Below is a small trained network, with its code and all its weights. Each question gives an input and a class and asks what happens when units are switched off, that is, made to give their printed mean instead of their output.

import numpy as np


def w(rows, s, z=0):
    codes = np.array(rows[::2]) - 128.0
    scale = np.full(codes.shape[1], s)
    scale[-1] = z or s
    return codes * scale


def f(y):
    return np.maximum(y, 0)


def log_softmax(a):
    a = a - a.max(-1, keepdims=True)
    return a - np.log(np.exp(a).sum(-1, keepdims=True))


def net(x, mask):
    res = np.array(x, float).reshape(1, 5) / 4 @ E
    y = f(res @ A[0][:, :-1].T + A[0][:, -1])
    res = res + np.where(mask, y, B[0][:, -1]) @ B[0][:, :-1]
    return log_softmax(res[-1] @ U[:, :-1].T + U[:, -1])


A, B = {}, {}
E = w([
[59,172,167],'x0',
[131,91,110],'x1',
[120,202,120],'x2',
[177,104,254],'x3',
[82,71,148],'x4',
],0.0093)
A[0] = w([
[153,20,124,143],'N0',
[53,111,111,133],'N1',
[154,147,253,184],'N2',
[49,114,178,202],'N3',
[209,173,154,142],'N4',
[206,3,155,180],'N5',
[140,152,61,181],'N6',
[195,136,159,164],'N7',
[81,157,105,80],'N8',
[96,142,191,202],'N9',
[108,186,84,184],'N10',
[119,200,238,158],'N11',
[84,197,116,254],'N12',
[89,155,101,98],'N13',
[92,140,152,160],'N14',
[146,150,56,208],'N15',
[50,134,133,144],'N16',
[118,231,209,82],'N17',
[2,158,140,129],'N18',
[121,101,48,139],'N19',
[47,127,81,185],'N20',
[156,58,128,162],'N21',
],0.011,0.0063)
B[0] = w([
[15,29,108,208],'N0',
[173,163,96,181],'N1',
[137,35,38,254],'N2',
[204,92,117,218],'N3',
[52,113,34,189],'N4',
[72,77,39,251],'N5',
[152,209,60,210],'N6',
[60,101,38,190],'N7',
[119,168,149,159],'N8',
[206,35,136,212],'N9',
[201,158,117,215],'N10',
[105,33,164,235],'N11',
[188,114,114,251],'N12',
[138,147,152,162],'N13',
[187,90,200,171],'N14',
[169,198,14,225],'N15',
[216,158,154,183],'N16',
[90,92,143,200],'N17',
[153,134,174,212],'N18',
[121,124,74,199],'N19',
[214,124,98,221],'N20',
[2,60,30,191],'N21',
],0.0059,0.0084)
U = w([
[165,160,59,181],'0',
[3,142,86,73],'1',
[158,103,197,101],'2',
[55,43,86,174],'3',
[89,124,167,4],'4',
[175,83,130,167],'5',
[156,203,104,84],'6',
],0.012,0.0042)

Each question gives the input, the list of numbers given to net, and the class t.
The units are the neurons (one row each of A and B). Each row of codes is followed by its name. A weight is (code - 128) times the scale printed after its matrix; where a second scale follows, it is the last column's (A, B and U).
mask holds one flag per neuron, in row order. A switched-off neuron (its flag False) gives its mean, the last column of its row in B, instead of its output. The means were averaged over made-up inputs and are rounded, as every weight is.
A unit's drop is (log p(t) with every unit on - log p(t) with that unit switched off) / (log p(t) with every unit on - log p(t) with every unit switched off).
The circuit of an input: a set's keep is (log p(t) with only the set's units on - log p(t) with every unit switched off) / (log p(t) with every unit on - log p(t) with every unit switched off). Starting from the 12 units with the biggest drops (on a tie, the unit counted first), units are removed one at a time, each time the one whose removal leaves the highest keep (on an exact tie, the one counted first), for as long as the keep stays at least 0.8.
units of the circuit, in order: the units of the circuit, biggest drop first
most important unit: the unit with the biggest drop
k most important neurons: the k neurons with the biggest drops, biggest first
drop of u: that unit's drop, to one decimal
input [3,-6,3,4,5], class 2: units of the circuit, in order -> (N5 N21 N15)
input [7,3,-7,-3,-4], class 0: most important unit -> N11
input [6,-8,-4,4,5], class 5: units of the circuit, in order -> (N3 N9)
input [-3,5,-7,-8,-1], class 0: units of the circuit, in order -> (N15 N6)
input [6,7,7,7,7], class 5: 2 most important neurons -> (N2 N3)
input [4,2,8,-4,-1], class 6: 2 most important neurons -> (N2 N5)
input [5,-6,-7,0,6], class 5: 2 most important neurons -> (N3 N16)
input [7,7,4,5,7], class 5: 2 most important neurons -> (N2 N3)
input [5,-2,7,8,-8], class 3: drop of N4 -> 0.1
input [4,0,2,-7,-3], class 6: drop of N2 -> 0.2
input [-4,5,2,-2,3], class 1: drop of N2 -> 0.2
